Below is a small trained network, with its code and all its weights. Each question gives an input and a target symbol and asks what happens when units are switched off, that is, made to give their printed mean instead of their output.

import numpy as np


def w(rows, s, z=0):
    codes = np.array(rows[::2]) - 128.0
    scale = np.full(codes.shape[1], s)
    scale[-1] = z or s
    return codes * scale


def f(y):
    return y / 2 * (1 + np.tanh(0.7978845608 * (y + 0.044715 * y**3)))


def softmax(a):
    e = np.exp(a - a.max(-1, keepdims=True))
    return e / e.sum(-1, keepdims=True)


def log_softmax(a):
    a = a - a.max(-1, keepdims=True)
    return a - np.log(np.exp(a).sum(-1, keepdims=True))


def net(x, mask):
    ids = ['γδεθπστφψω'.index(c) for c in x.split()]
    T = len(ids)
    res = E[ids] + P[:T]
    u = 0
    for l in range(3):
        q, k, v = (res @ M[l].T for M in (Q, K, V))
        z = softmax(np.where(np.tri(T) > 0, q @ k.T / 3**0.5, -1e9)) @ v
        res = res + np.where(mask[u], z, O[l][:, -1]) @ O[l][:, :-1]
        u += 1
        y = f(res @ A[l][:, :-1].T + A[l][:, -1])
        res = res + np.where(mask[u : u + 4], y, B[l][:, -1]) @ B[l][:, :-1]
        u += 4
    return log_softmax(res[-1] @ U[:, :-1].T + U[:, -1])


Q, K, V, O, A, B = {}, {}, {}, {}, {}, {}
E = w([
[143,159,102,101,141,30,90,102],'γ',
[72,69,114,63,130,77,153,123],'δ',
[161,163,82,134,175,145,39,180],'ε',
[100,103,78,158,167,177,184,219],'θ',
[131,153,81,81,124,76,44,165],'π',
[142,178,93,156,135,34,155,156],'σ',
[55,86,115,45,200,201,70,186],'τ',
[92,54,149,84,252,140,165,120],'φ',
[188,144,110,163,211,72,118,133],'ψ',
[74,135,92,117,132,8,226,127],'ω',
],0.014)
P = w([
[72,129,88,145,100,145,80,98],'0',
[111,152,202,130,122,54,145,170],'1',
[111,162,198,110,188,94,157,119],'2',
[136,84,153,188,147,138,127,66],'3',
[105,111,149,136,101,123,107,174],'4',
[100,180,120,37,156,160,121,143],'5',
[156,103,99,134,143,152,105,59],'6',
[130,57,117,140,149,133,97,173],'7',
[90,192,85,9,183,151,157,170],'8',
[176,113,51,104,126,182,117,70],'9',
[177,91,108,154,141,86,160,144],'10',
[136,182,97,54,210,103,183,130],'11',
],0.015)
Q[0] = w([
[109,223,118,74,192,175,174,74],'0.h1',
[39,153,66,112,255,29,92,248],'0.h1',
[167,236,228,47,96,174,183,175],'0.h1',
],0.0072)
K[0] = w([
[174,44,53,232,57,178,124,59],'0.h1',
[143,110,20,39,150,184,255,94],'0.h1',
[197,210,183,123,148,107,81,27],'0.h1',
],0.0068)
V[0] = w([
[39,150,136,150,88,166,105,33],'0.h1',
[182,156,76,199,202,105,109,144],'0.h1',
[184,48,182,104,123,187,173,254],'0.h1',
],0.0088)
O[0] = w([
[252,218,134,165,77,189,163,103,19],'0.h1',
[162,104,26,121,182,59,120,135,255],'0.h1',
[2,199,152,136,181,132,105,89,184],'0.h1',
],0.008,0.0021)
A[0] = w([
[127,186,95,98,254,104,113,152,40],'0.n1',
[100,16,203,57,144,123,86,179,229],'0.n2',
[137,148,54,195,175,200,107,159,32],'0.n3',
[102,92,94,125,186,235,82,168,2],'0.n4',
],0.0052,0.0018)
B[0] = w([
[117,82,134,104,118,139,122,112,253],'0.n1',
[182,191,94,152,117,2,146,82,198],'0.n2',
[145,146,142,81,178,78,97,153,160],'0.n3',
[149,137,136,153,65,72,119,91,184],'0.n4',
],0.011,0.0061)
Q[1] = w([
[113,70,216,181,10,156,93,105],'1.h1',
[124,94,15,90,120,240,121,38],'1.h1',
[132,198,189,2,125,148,152,183],'1.h1',
],0.0066)
K[1] = w([
[124,136,254,97,125,108,149,154],'1.h1',
[120,98,145,229,97,61,83,105],'1.h1',
[112,112,137,151,150,194,127,52],'1.h1',
],0.0099)
V[1] = w([
[151,143,128,24,10,88,2,101],'1.h1',
[88,219,147,132,122,145,84,201],'1.h1',
[188,104,181,91,191,171,67,10],'1.h1',
],0.0084)
O[1] = w([
[113,89,235,58,106,127,153,109,187],'1.h1',
[165,114,95,6,101,134,65,220,29],'1.h1',
[107,69,163,252,47,24,109,93,2],'1.h1',
],0.012,0.0037)
A[1] = w([
[127,49,71,98,136,168,126,99,252],'1.n1',
[153,132,159,146,2,193,158,94,175],'1.n2',
[44,107,108,100,161,149,145,186,174],'1.n3',
[110,35,119,148,202,115,146,106,136],'1.n4',
],0.0077,0.0038)
B[1] = w([
[141,165,141,143,70,53,104,235,219],'1.n1',
[59,115,144,102,254,221,90,44,139],'1.n2',
[125,106,180,138,145,90,65,80,247],'1.n3',
[108,165,100,107,51,97,94,138,254],'1.n4',
],0.0089,0.0078)
Q[2] = w([
[136,61,116,125,38,222,118,104],'2.h1',
[254,211,145,108,120,99,197,80],'2.h1',
[117,185,187,96,24,114,99,138],'2.h1',
],0.008)
K[2] = w([
[247,188,66,86,64,3,137,96],'2.h1',
[12,48,28,131,84,170,100,215],'2.h1',
[121,69,50,86,93,164,82,32],'2.h1',
],0.0063)
V[2] = w([
[179,142,160,176,118,60,51,194],'2.h1',
[156,196,96,109,109,179,66,143],'2.h1',
[2,125,70,48,79,74,100,96],'2.h1',
],0.0083)
O[2] = w([
[67,81,123,141,124,38,114,181,1],'2.h1',
[162,225,246,158,106,105,167,182,140],'2.h1',
[140,112,178,216,206,203,171,187,205],'2.h1',
],0.011,0.0056)
A[2] = w([
[124,101,79,155,131,85,121,147,204],'2.n1',
[132,81,124,74,2,127,112,175,9],'2.n2',
[132,64,189,66,198,75,107,117,102],'2.n3',
[190,65,98,102,110,185,164,62,3],'2.n4',
],0.0085,0.0053)
B[2] = w([
[161,163,110,175,100,188,128,156,241],'2.n1',
[144,224,198,136,172,67,120,107,134],'2.n2',
[95,156,94,119,86,193,100,165,255],'2.n3',
[104,77,131,182,163,61,137,248,236],'2.n4',
],0.011,0.0079)
U = w([
[143,63,151,87,158,15,90,109,147],'γ',
[153,149,215,146,193,111,121,63,160],'δ',
[114,168,203,127,127,25,70,141,155],'ε',
[31,240,92,81,254,106,73,79,3],'θ',
[124,104,140,71,66,166,124,146,121],'π',
[184,201,93,63,83,105,139,88,191],'σ',
[114,147,213,100,110,147,103,64,228],'τ',
[114,173,163,214,149,94,87,31,201],'φ',
[169,149,61,132,40,81,95,125,87],'ψ',
[231,162,59,89,158,109,180,153,61],'ω',
],0.0054,0.0039)

Each question gives the input, a string of symbols that net reads in full, and the target symbol t.
The units are the heads (3 rows each of Q, K, V and O) and the neurons (one row each of A and B). Each row of codes is followed by its name. A weight is (code - 128) times the scale printed after its matrix; where a second scale follows, it is the last column's (O, A, B and U).
mask holds one flag per unit, layer by layer, with each layer's heads first. A switched-off unit (its flag False) gives its mean, the last column of its rows in O or B, instead of its output. The means were averaged over made-up inputs and are rounded, as every weight is.
A unit's drop is (log p(t) with every unit on - log p(t) with that unit switched off) / (log p(t) with every unit on - log p(t) with every unit switched off).
The circuit of an input: a set's keep is (log p(t) with only the set's units on - log p(t) with every unit switched off) / (log p(t) with every unit on - log p(t) with every unit switched off). Starting from the 12 units with the biggest drops (on a tie, the unit counted first), units are removed one at a time, each time the one whose removal leaves the highest keep (on an exact tie, the one counted first), for as long as the keep stays at least 0.8.
units of the circuit, in order: the units of the circuit, biggest drop first
unit that matters most: the unit with the biggest drop
top k neurons: the k neurons with the biggest drops, biggest first
top k neurons in layer l: the k neurons of layer l with the biggest drops, biggest first
input θ ψ ε δ ω θ π θ ψ σ, target ε: unit that matters most => 2.h1
input ψ ψ θ ε ε, target φ: top 3 neurons => (1.n4, 0.n2, 2.n1)
input ε φ ψ ψ φ ε τ ψ θ, target π: units of the circuit, in order => (1.h1, 2.h1, 2.n3, 2.n1)
input ω θ θ σ, target θ: units of the circuit, in order => (1.h1, 0.h1)
input δ ω θ θ, target ω: top 3 neurons => (1.n2, 1.n1, 2.n4)
input ψ ω ε φ φ ψ, target φ: units of the circuit, in order => (1.h1, 0.h1)
input π ω ω, target π: units of the circuit, in order => (1.h1, 2.n3)
input θ θ ω ε θ ω ω, target ε: units of the circuit, in order => (2.h1, 1.h1, 1.n1)
input γ θ θ θ φ θ σ ω, target θ: units of the circuit, in order => (0.h1, 1.h1)
input π θ ω θ γ ψ φ θ θ φ, target θ: top 2 neurons => (0.n2, 0.n4)
input τ θ δ τ γ θ θ φ φ ω σ, target δ: top 2 neurons => (1.n2, 0.n4)
input ψ ω γ, target ψ: units of the circuit, in order => (2.h1, 0.h1, 2.n1, 2.n3)
input θ ε φ φ θ δ θ ω ω τ, target ε: units of the circuit, in order => (2.h1, 1.h1, 1.n1, 0.n2)
input ψ φ ε ω, target φ: units of the circuit, in order => (1.h1, 0.h1)
input θ ω ψ θ σ ψ γ τ σ θ γ ω, target ε: top 2 neurons => (0.n3, 1.n4)
input τ θ π τ θ ω σ ω φ θ ω, target δ: unit that matters most => 1.n2
input φ φ θ θ θ ω σ ψ θ θ, target ψ: units of the circuit, in order => (2.h1, 1.h1, 2.n1)
input γ ε ε ε θ ω σ ψ δ, target γ: top 2 neurons => (1.n2, 2.n4)
input θ θ φ ε, target θ: top 2 neurons in layer 1 => (1.n4, 1.n3)
input θ θ ψ θ τ ε, target ε: top neuron => (0.n1)
input τ θ ω ε τ θ θ ψ τ π ε, target δ: units of the circuit, in order => (1.n2, 2.h1, 1.h1, 0.n4)
input ψ δ τ σ ω ω ψ σ γ, target ψ: top 2 neurons => (0.n1, 2.n1)
input γ θ ω ω φ θ ε ε θ σ φ φ, target γ: top 2 neurons => (1.n2, 2.n4)
input θ ω φ, target ε: top 3 neurons => (0.n2, 1.n1, 0.n1)
input δ ε ε φ ε τ θ ω θ γ, target ω: top 2 neurons => (1.n2, 1.n1)
input ω ω ω τ, target ω: top 3 neurons => (0.n2, 2.n4, 1.n2)
input ε ω ε γ π θ δ θ, target θ: units of the circuit, in order => (0.h1)
input φ ψ θ ω ω σ ω θ θ θ δ, target θ: units of the circuit, in order => (0.h1, 1.h1)
input ε π ω θ ω, target π: top 2 neurons in layer 0 => (0.n3, 0.n4)
